In the rows, zero is written as 128.
[143 167  89 130 137 134 134 130 137 102 169 108 126 138 187 124  78 103
 133 147 165 109  98 145 101 114 144  82 135 121 123 138 161 183 120 180
 171  87 119  83 123 138 159 129]  J_775
[104 144  78 122 133 140 124 149 100  98 184 110 188 162 153  98  88 114
 101 151 252 168  49 157 146 107 156 141 156  72 140 139 142 140  79 141
 185 132 119  86  98  85 148 137]  J_130
[115 116 134 170 127 131 122 148 135 121 188 103 119 136 102  91 108 136
 158 116 158 163  86 127 126 100 164 158 173 174 131 142  70 111 154 112
 125 135 146 124 146  98 102 148]  J_795
[ 99 107 156 110 124  93 138  98 116 156 142 159 120 133 134 134 140 158
 129 202 110 153 137  90 136 176 103  92 161 132 173  87 171  93  78  58
 148 135 138 127 145 168 126 131]  J_680
[104 108 145  99 119 121 151  88  97 117 171 145 104 150 122 129 122 152
 118 183 169 208  85 122 125 161 122 141 157 122 153 113 112 103 114  73
 174 141 121 110 125 105 146 136]  J_900
[132 162 105 129 147 129 118 131 134 128 133 125 128 148 220 142  91 111
 107 160 189 108  93 139 131 110 157  80 156 116 141 153 157 179 111 166
 170 115  94  88 133 157 159 132]  J_130
[124 127 164 123 125 151 174  59 124 108  52 145 103 109 128 109 113  90
 151 133  97 122 147 185 126 122  87 113 107  99 113 141 115 122 126 179
 161 126  92 124 124 154 158 140]  J_307
[133 116 145 137 169 114  88 121 137 170 163 139 112  85  83 131 105 154
 152 155 125 112 131 107  85 129 131  52 174 127  96 118 143 166 104  90
  94 130 142 130 125 124 138 106]  J_900
[132 139 144 104 112 191 182  76 127 114  69 126  86 121 113 112 113 102
 145 139 113 154 151 153 103 117  96 153  93 118 106 159 110 152 163 169
 153 132 116 111 102  81 183 136]  J_175
[136 109 159 128 175 134 121  96 124 179 129 160 117  95 103 141 112 144
 158 122 114 106 165 119 105 131 132  83 121 121  94 142 161 175 125  94
 105 110 127 149 121  95 133 119]  J_135
[149 108 159 127 163 104  95 127 133 195 120 135 116  95  89 152 154 152
 139 124 105 112 159  91 115 151 137  85 146 147 106 124 152 162 117  69
  64 134 151 143 114 136 121 116]  J_53
[121 109 131 158 136 144 134 152 133 138 171  94 106 125 118  82  96 135
 159 138 151 138  81 137 111 112 164 161 164 174 116 125  77 102 147 121
 112 133 141 134 127 130 106 142]  J_53
[122 118 138  97 116 125 129 104 121 157 134 156 107 142 115 131 159 165
 117 198 106 187 129  92 113 164 126 135 148 131 137  94 122 111 130  64
 155 138 123 140 153 156 147 115]  J_900
[122 167 104 135 160 139 105 132 126 121 134 117 120 156 209 117  81 123
 123 148 198 122  90 138 115 105 158  86 146 130 137 133 164 184 132 156
 165 114 119  88 123 144 161 154]  J_53
[100  81 168 123 121 125 146 132 115 112 122 156 147 162 126  78 126 142
 102 140 155 164  89 148 150 115 139 186 112 125 138 128  65  73 153 122
 153 114 113 111 133 133 107 101]  J_175
[130 123 157 115 123 171 169  77 134 118  51 138  91 113 133 102 107 103
 138 123  90 129 153 174 109 123  94 133 120 112 115 143 113 133 153 178
 150 143 107 111  98 116 165 125]  J_175
[119 153  99 115 125 131 112 126 109  91 161  94 166 173 142 104 127 125
 100 147 223 176  27 152 129 124 160 159 159  72 130 130 131 122  81 122
 155 135 121  83 110  98 151 158]  J_307
[ 98  83 172 147 133 121 105 138 145 110 103 161 145 136 130  86 132 150
 109 156 127 115 118 142 135 141 111 149 146 129 139 107 110  69 132 117
 151 122 114 119 138 189 100 107]  J_130
[125 126 138 121 118 175 175  88 139  90  91 119  95 105 111 114 110 107
 167 121  86 117 171 164  90 140  81 118 100 111 103 137 144 145 151 170
 149 123 122 132 108 106 173 124]  J_775
[128  73 157 138 133 116 124 138 122 129 118 163 123 159 135  98 123 151
 101 140 139 149 113 153 133 142 132 175 129 122 124 121  78  91 145 137
 153 121  99 119 130 165 119 104]  J_135
[ 96  77 179 133 127 123 144 115 120 139  89 157 123 156 139  87 123 152
 113 149 150 141 109 128 130 125 123 175 125 134 132 123  63  78 150 120
 162 126  91 109 144 145 103 116]  J_818
[135 112 156 149 177 104 104 113 134 180 147 152  96  74  85 138 102 154
 166 143  92  96 163 104  94 141 125  40 141 151 102 128 165 162 105  89
  91 111 144 134 150 143 116 118]  J_135
[122 126 147 121  94 147 157 168 106 112 153 118  89  98  86 107 148 141
 169 207 123 163 120 152 134 137 152 155 117 123 111 127 114  93 114 114
 163 135 150 139 150 151 153 210]  J_680
[108  97 153 146 115 117 127 154 129 141 118 156 126 154 139  93 136 132
 114 163 141 132 125 126 153 115 139 171 127 147 147 117  99  67 143 133
 143 111 118 118 151 177 100 119]  J_680
[ 90  87 169 129 125 123 146 108 128  98 102 166 135 131 121  80 135 150
 126 147 110 114 120 131 133 125 118 145 105 119 134 115  88  69 140 114
 160  98  96 125 142 158 108 109]  J_307
[138 119 151 100 126 112 121 102 117 111 130 143 112 131 126 134 158 162
 119 186 121 181 104 129 112 181 103 137 155 136 146 104 157 105 109  72
 156 158 148 117 106 151 143 116]  J_130
[129 159  98 137 147 143  87 146 155 117 146 115 139 156 213 145  96 133
 113 143 180 101 120 124 117 111 158  77 171 112 131 140 164 187 118 150
 164 123  96  98 117 142 159 135]  J_130
[120 139  69 115 131 159 128 142 109  84 185 102 168 156 156  93  86 123
  99 139 249 164  37 164 127 100 172 156 152  85 136 159 137 139  86 137
 178 136 113  81  92  66 150 144]  J_130
[111 109 164 125  97 125 153 133 122 100 129 126 108  96  94 117 176 146
 135 177  99 157 130 149 154 154 151 147 131 103 119 114  88  65 102 112
 146 141 123 160 161 167 134 181]  J_307
[ 85  82 160 129 117 124 137 130 117 146 113 155 142 175 128  90 143 153
  93 136 160 162 118 116 156 113 144 193 114 136 146 128  80  75 156  98
 157 117 112 117 144 133  99 112]  J_795
[148 119 161 124 167 112 103  98 127 165 117 147 109  84  94 156 138 154
 165 142 106 104 148 109  85 147 135  56 122 125  90 137 161 175 113  75
  92 115 141 142 125 122 138 126]  J_307
[103 139  96 128 146 120 105 142  94 121 153 120 185 161 159  89 111 123
  95 157 242 155  40 144 137 113 155 152 156  71 139 133 145 121  75 108
 169 146 120  91 118  87 123 137]  J_818
[136 162  92 143 156 146 118 137 143 126 146 111 130 142 221 117  89 129
 110 137 195 100  97 126 114  99 170  72 151 113 132 134 172 179 123 164
 145 111 120  96 124 114 146 118]  J_775
[138 118 153 128 170 125 108 107 136 177 147 152  97  86 101 133 113 159
 163 143 104 101 151 107  95 133 141  71 131 149 106 135 165 168 121  96
 106 106 135 133 137 127 128 121]  J_135
[114  92 164 123 113 134 160 113 119 109 106 162 125 164 129  89 140 130
 111 134 111 155  98 144 137 123 135 180 108 125 128 127  68  84 163 132
 159  93 112 113 146 137 118 107]  J_307
[103 112 131 157 123 158 134 148 137  82 192  93 114 105  88  85 106 141
 192 117 151 139  82 144 112 117 152 149 146 162 116 154  83 115 143  99
 125 125 132 141 139 101 121 160]  J_53
[ 89 142  94 119 139 117 112 131 108 131 170 116 171 166 148  92  96 129
  79 153 225 158  68 138 127 122 142 131 185  73 134 100 157 120  64 132
 171 143 117  89 100 108 142 129]  J_900
[125 106 159 140 161 103 101 110 140 175 140 124 117  69  88 143 113 143
 166 144 137  95 154 114  98 146 142  50 143 121 108 135 154 165  87  98
  88 119 131 132 123 133 131 133]  J_775
[106 116 155 115 114 177 176  72 124  94  70 127  97 115 138 113 106 116
 155 119 135 144 153 185 110 123  99 140  96  95 106 157 107 135 142 178
 177 142  95 115 110  92 178 139]  J_818
[107  92 160 144 131 129 125 131 121  98 113 149 136 158 129  77 132 149
 131 135 119 132 113 136 132 116 126 167 120 127 127 112  82  84 150 119
 154 114 121 131 137 143  99 117]  J_307
[ 99 115 163 129 125 175 165  74 139 116  70 139  91 106 126  97  99 114
 161 132  79 110 167 169 107 132  90 135 108 106 105 150 115 128 142 183
 168 127  94 125 116 105 160 135]  J_135
[117 165 112 146 168 142 105 131 130 162 122 144 120 143 221 122  81 121
 124 161 166  89  99 145 117 104 148  78 141 119 122 138 171 181 123 183
 168  99 113 107 134 150 150 122]  J_135
[110 100 142 157 123 135 140 143 140 131 187 103 101 125 114 103  92 142
 178 119 138 129  73 160 124 126 169 131 156 155 123 149  76  98 140 131
 126 125 137 126 143 103 107 136]  J_795
[119 125 153 128  99 180 175  93 139 105  91 126  86  98 126 122  97  90
 181 136  94 109 173 183 105 110 104 132  97 108  91 173  96 146 154 200
 170 123  93 128 104  98 185 146]  J_680
[136 112 152  98 130 101 110  85 113 177 127 153  91 155 149 153 144 172
 115 210 138 174 128  99 127 175 127 108 163 131 152  97 148 103  90  90
 146 158 115 117 138 159 137 131]  J_680
[120 108 155 123  94 145 156 147 123 107 132 115  98 103 113 120 154 140
 139 181 137 151  94 165 156 155 152 161 139 103 122 133  71  73 114 152
 154 142 127 135 154 132 145 186]  J_818
[141 108 159 137 184 105  98 119 137 187 129 132 117  86  99 134 108 132
 157 124 115  86 139 119 113 143 131  53 173 136 121 117 160 163 100 104
  68 141 144 135  95 130 125 127]  J_53
[113  80 171 134 130 130 119 134 132 105 100 168 144 141 122  86 140 157
 106 150 139 140 135 130 137 126 117 165 122 134 136 121 102  90 146 104
 161 120 118 117 124 161 110 113]  J_130
[109 119 148 115 126 112 134  97 112 135 140 152 112 122 119 122 142 153
 137 210 123 183 123 113 121 174 106 117 166 138 154  96 157 103  84  52
 176 150 133 126 133 174 135 139]  J_130
[114 127 145  89 119 149 159  73 106 141 141 155  97 133 116 140 139 155
 145 206 121 187 107 115 110 168 102 129 120 134 123 118 136 116 108  71
 165 123 127 135 135 124 155 129]  J_175
[134 104 177 138 111 165 159 144 130  99 145 120  80  82 101  89 144 144
 157 171 115 146  83 191 134 149 154 172 143 112  97 133  87  79 130 134
 144 129 144 136 145 147 144 182]  J_135
[142 108 155 137  95 131 153 159 130 110 136 125 107 105  91 110 157 117
 150 187  90 147 133 154 154 145 154 161 142 113 117 128  91  72 125 133
 134 131 141 150 173 161 138 187]  J_680
[117 102 147  96 115 132 154  94 111  99 158 143 106 132 121 130 130 163
 138 192 142 194 110 130 122 165 118 135 145 135 146 117 126 100 112  84
 179 133 133 116 118 131 150 139]  J_130
[109 119 149 126 105 132 143 147 126 127 135 119  97 111  87 112 148 139
 139 189  88 138 131 134 140 144 149 131 155 116 130  98  92  78 115 132
 146 144 123 154 156 162 130 189]  J_307
[122 173 113 134 159 121 107 140 133 147 130 108 140 161 209 122 105 115
 111 142 195 100 101 116 135 102 160  98 153 130 139 135 169 182 116 149
 146 120 111 100 121 149 145 146]  J_53
[119 131 150 121 119 193 163  74 132 121 100 130  61 109 108 127  95 115
 154 139 122 132 146 182  91 129 107 148 100 112  89 157 110 140 154 185
 165 128  91 125 104  86 185 147]  J_135
[103  98 150  84 140 114 144  72 115 144 154 160  96 112 127 139 128 173
 126 173 128 153  96 111 119 183 108  83 166 132 165 104 162  92  89  73
 136 143 120 110 101 108 131  92]  J_175
[ 83  60 172 151 137 110 131 125 130 129 119 165 137 140 137  79 126 160
 116 130 142 128 123 135 147 145 130 171 130 129 143 121  88  63 126 108
 148 121  88 130 146 162  89 104]  J_135
[129 124 156 123 172 124 106 114 130 180 143 139  96  87  75 132 106 150
 165 158 113 108 146  98  87 136 133  52 135 149 107 121 159 174 121  78
 100 125 137 127 119 124 139 140]  J_53
[127 108 143 171 131 141  93 148 157 128 179  93 100 117 106 107 107 161
 153 165 182 149 108 108 105 124 169 139 191 169 121 133  72 107 142 100
 118 157 116 121 140 126 104 150]  J_130
[121 111 142 157 123 147 145 142 128  80 181 120 120 119 116  91 101 111
 175 131 139 163  61 181 120 122 149 159 154 140 110 144  68 100 154 127
 141 118 129 137 164 132 121 152]  J_900
[109 110 171 112 128 166 146  54 134 119  57 154 100 107 108 100 104 124
 146 119  76 117 148 194 112 127  81 108 117  98 110 142 125 127 130 181
 167 136 110 120 126 124 164 129]  J_795
[115 113 141  90 139 113 146  89 101 150 140 155 103 138 137 147 148 159
 123 190 132 171 119 105 131 181 111 114 142 132 147  94 162 106 102  65
 150 136 128 136 115 143 148 121]  J_53
[117 162  82 123 140 125 114 148 110 104 162 110 188 162 162 101 112 114
  88 135 240 157  58 148 147 107 165 142 145  79 134 139 166 136  84 141
 167 131 131  81  93  79 143 123]  J_130
[126 141  73 123 133 154 119 154 114  83 197 104 162 158 136  83  87 117
 108 154 252 178  19 164 108  97 161 156 175  84 121 142 119 146  99 139
 167 127 123  80  94  89 174 143]  J_900
[106 169  87 140 154 121 110 123 131 142 149 116 127 161 213 130  81 126
 108 146 189 101 100 124 121 115 164  57 167 103 146 115 171 168  90 171
 163 120  94 101 145 145 146 134]  J_307
[106 131 109 128 149 121 115 124 119 118 137 118 186 148 159  75 118 128
  95 143 206 146  86 135 151 117 143 123 168  82 151 103 173 110  63 133
 149 133 132  98 117 129 118 139]  J_775
[ 94  77 169 133 118 117 139 130 129 115 112 157 142 161 132  86 149 158
  85 130 131 131 117 125 149 134 127 157 153 106 144  98  90  70 128 114
 150 125 103 126 134 151 107 103]  J_307
[ 99 156  71 122 136 147 118 153 107 109 178 110 175 170 147  83  91 111
  94 162 236 174  44 149 124 105 159 145 158  71 135 121 146 130  94 134
 174 145 115  92 110  86 152 139]  J_900
[114 114 126 161 119 135 132 154 140 103 200  94 123 130  87  83  91 131
 168 105 139 152  70 154 113 111 156 147 171 164 125 141  75 109 147 134
 130 126 153 115 142 102 111 148]  J_795
[127 169  97 139 156 143 105 135 144 137 133 116 136 159 220 115  90 116
 115 155 204 104 106 118 112  86 173  92 159 123 135 140 161 188 134 172
 166 101  98  93 124 131 152 146]  J_775
[113 123 129 104 118  92 139  86 114 143 154 147  94 139 115 140 154 180
 124 172 112 183 123  89 123 185 129  96 159 144 156  83 143  86  86  75
 158 138 124 125 141 138 124 126]  J_307
[107  91 164 130 129 126 129 140 128 128  99 150 125 153 133  89 144 143
  96 154 141 134 106 133 148 124 136 172 130 133 137 111  90  70 158 120
 136 116 119 116 119 158 118 109]  J_53
[123 153  92 119 132 147 110 138 133 116 156 124 127 169 182 136  97 133
 114 139 160 131 107 134 116 106 154  95 139 114 130 149 144 182 140 158
 180 110 115  95 138 114 166 136]  J_795
[122 115 151 114 122 124 134 102 119 133 164 148  98 131 128 119 117 148
 154 219 125 162  98 128 121 148 116 105 176 131 149 107 133  97  95  93
 167 136 135 113 117 138 146 145]  J_680
[130 163 115 133 145 147 112 114 130 163 137 126 110 141 200 126  84 131
 121 141 204 102 110 128 109  87 167  97 137 134 114 154 165 184 119 175
 158 102 108  91 140 122 148 138]  J_680
[119 104 153 106 122 127 139  78 116 138 135 132  96 142 136 137 140 158
 129 191 148 177 107 108 135 152 126 111 174 129 168 114 116 102 103  78
 145 151 113 122 133 143 130 145]  J_307
[113 104 169 138 120 119 140 150 124 142 119 134 100  87 114 115 159 147
 138 181 115 139 140 150 158 154 156 155 132 123 123 117 100  66 110 129
 139 145 127 157 135 170 123 183]  J_135
[159 128 146 125 147 144 130 113 130 152 146 134  93  77  79 141 130 139
 169 146  93 115 140 127  81 132 141  85 114 133  90 129 141 162 145  90
  98 116 156 152 120 111 142 118]  J_307
[113 110 161 109 130  88 133  84 116 162 109 165 100 139 128 130 155 160
 110 183  97 176 125 106 134 186  99 103 171 145 162  81 164  74  90  66
 136 141 143 114 142 182 116 101]  J_175
[103 102 158 107 132  89 126  89 124 199 104 143 110 149 143 144 164 156
 120 176 130 170 153  72 163 163 142 129 162 152 189 104 129  81 111  54
 128 165  98 129 146 174 101 144]  J_795
[124 158 113 120 147 147 109 124 134 117 152 136 119 133 199 126  90 132
 137 144 179  95  90 145 108  97 160  76 131 119 122 156 181 174 122 163
 160  92 106  87 143 129 160 133]  J_680
[ 99 118 134 168 138 129 124 155 132 116 182  88 105 135 114  89  98 140
 180 123 153 149  96 122 130 121 165 136 165 182 144 125 101  97 138  93
 114 141 142 128 145 120  90 170]  J_53
[110 107 148 158 119 141 146 133 126  98 182 106 121 123 110  90 107 137
 161 120 160 150  65 157 130 111 164 146 152 147 120 144  66  97 133 140
 130 113 143 131 152 103 102 148]  J_307
[125 112 154  91 125 119 144  65 107 121 129 149  91 137 129 133 143 166
 127 183 125 167  85 132 125 167 119 115 156 123 147 108 127  89  99 106
 159 132 123 122 130 128 140 137]  J_307
